Below is a small trained network, with its code and all its weights. Each question gives an input and a class and asks what happens when units are switched off, that is, made to give their printed mean instead of their output.

import numpy as np


def w(rows, s, z=0):
    codes = np.array(rows[::2]) - 128.0
    scale = np.full(codes.shape[1], s)
    scale[-1] = z or s
    return codes * scale


def f(y):
    return np.maximum(y, 0)


def log_softmax(a):
    a = a - a.max(-1, keepdims=True)
    return a - np.log(np.exp(a).sum(-1, keepdims=True))


def net(x, mask):
    res = np.array(x, float).reshape(1, 4) / 4 @ E
    y = f(res @ A[0][:, :-1].T + A[0][:, -1])
    res = res + np.where(mask, y, B[0][:, -1]) @ B[0][:, :-1]
    return log_softmax(res[-1] @ U[:, :-1].T + U[:, -1])


A, B = {}, {}
E = w([
[139,140,51,219,254,110,66,91,200,90,68,120],'x0',
[83,185,169,129,110,93,85,223,99,57,36,99],'x1',
[221,174,157,69,129,141,250,42,65,107,16,83],'x2',
[139,53,100,141,34,103,117,77,209,16,85,97],'x3',
],0.0088)
A[0] = w([
[134,143,121,128,182,131,150,92,132,118,69,119,169],'n0',
[131,113,164,103,29,116,105,187,98,137,201,147,76],'n1',
[91,101,109,142,119,127,50,178,168,144,185,132,5],'n2',
[141,119,103,197,228,111,34,128,162,102,128,143,35],'n3',
[103,103,123,173,127,123,65,180,146,110,194,143,56],'n4',
[128,82,104,160,56,130,91,108,174,57,132,127,73],'n5',
[155,69,118,159,159,135,139,60,159,164,232,124,161],'n6',
[122,188,131,139,226,138,118,188,82,184,174,142,100],'n7',
[112,152,160,158,129,121,72,247,122,83,72,105,74],'n8',
],0.013,0.0033)
B[0] = w([
[142,139,171,105,81,138,217,179,105,113,180,120,203],'n0',
[65,136,79,140,164,181,232,159,188,176,166,79,249],'n1',
[219,136,149,157,80,125,164,111,34,105,97,121,230],'n2',
[55,122,91,125,129,194,239,154,152,212,173,77,227],'n3',
[189,181,219,114,108,95,183,88,108,65,116,129,227],'n4',
[151,44,177,112,192,96,62,131,228,124,104,112,228],'n5',
[74,196,79,11,120,116,51,191,83,93,97,191,242],'n6',
[157,22,159,122,133,89,68,107,243,66,87,101,237],'n7',
[96,170,54,12,128,129,56,146,87,127,139,211,232],'n8',
],0.011,0.015)
U = w([
[65,133,107,148,119,178,210,158,146,163,177,69,94],'0',
[255,168,195,133,90,110,192,111,35,86,92,124,172],'1',
[73,188,67,99,113,105,40,157,95,112,128,223,85],'2',
[138,27,166,161,148,76,55,124,202,115,118,102,114],'3',
[100,161,134,149,97,108,110,145,131,124,168,145,254],'4',
[135,125,130,205,124,122,99,101,93,153,136,126,98],'5',
],0.0091,0.0077)

Each question gives the input, the list of numbers given to net, and the class t.
The units are the neurons (one row each of A and B). Each row of codes is followed by its name. A weight is (code - 128) times the scale printed after its matrix; where a second scale follows, it is the last column's (A, B and U).
mask holds one flag per neuron, in row order. A switched-off neuron (its flag False) gives its mean, the last column of its row in B, instead of its output. The means were averaged over made-up inputs and are rounded, as every weight is.
A unit's drop is (log p(t) with every unit on - log p(t) with that unit switched off) / (log p(t) with every unit on - log p(t) with every unit switched off).
The circuit of an input: a set's keep is (log p(t) with only the set's units on - log p(t) with every unit switched off) / (log p(t) with every unit on - log p(t) with every unit switched off). Starting from all 9 units, units are removed one at a time, each time the one whose removal leaves the highest keep (on an exact tie, the one counted first), for as long as the keep stays at least 0.8.
units of the circuit, in order: the units of the circuit, biggest drop first
most important unit: the unit with the biggest drop
top k neurons: the k neurons with the biggest drops, biggest first
drop of u: that unit's drop, to one decimal
input [8,6,0,4], class 0: most important unit -> n3
input [-7,-8,-7,0], class 2: top 2 neurons -> (n6 n3)
input [2,0,-8,7], class 1: top 3 neurons -> (n2 n4 n7)
input [-5,7,4,-6], class 2: top 3 neurons -> (n8 n3 n5)
input [-4,-6,-2,6], class 2: top 3 neurons -> (n6 n7 n3)
input [-5,-8,4,-8], class 2: top 2 neurons -> (n6 n5)
input [4,-6,-6,-2], class 1: top 2 neurons -> (n2 n4)
input [-8,8,0,8], class 0: top 2 neurons -> (n1 n6)
input [2,3,1,4], class 3: top 4 neurons -> (n6 n5 n1 n2)
input [0,-1,-4,2], class 1: top 3 neurons -> (n2 n4 n7)
input [-4,4,-6,-4], class 1: top 3 neurons -> (n2 n4 n3)
input [6,4,-4,-5], class 0: top 3 neurons -> (n3 n5 n6)
input [-7,-8,-1,4], class 2: top 3 neurons -> (n6 n3 n0)
input [2,6,0,6], class 2: most important unit -> n8
input [0,5,4,-6], class 3: top 4 neurons -> (n7 n6 n2 n4)
input [7,-6,2,-8], class 3: top 3 neurons -> (n7 n1 n8)
input [4,4,-2,-5], class 3: drop of n1 -> 1.1
input [3,-6,-1,-8], class 3: drop of n8 -> 0.4
input [5,-1,3,4], class 0: drop of n4 -> 0.1
input [-7,3,7,7], class 0: units of the circuit, in order -> (n2)
input [0,5,-6,-3], class 1: drop of n6 -> 0.3
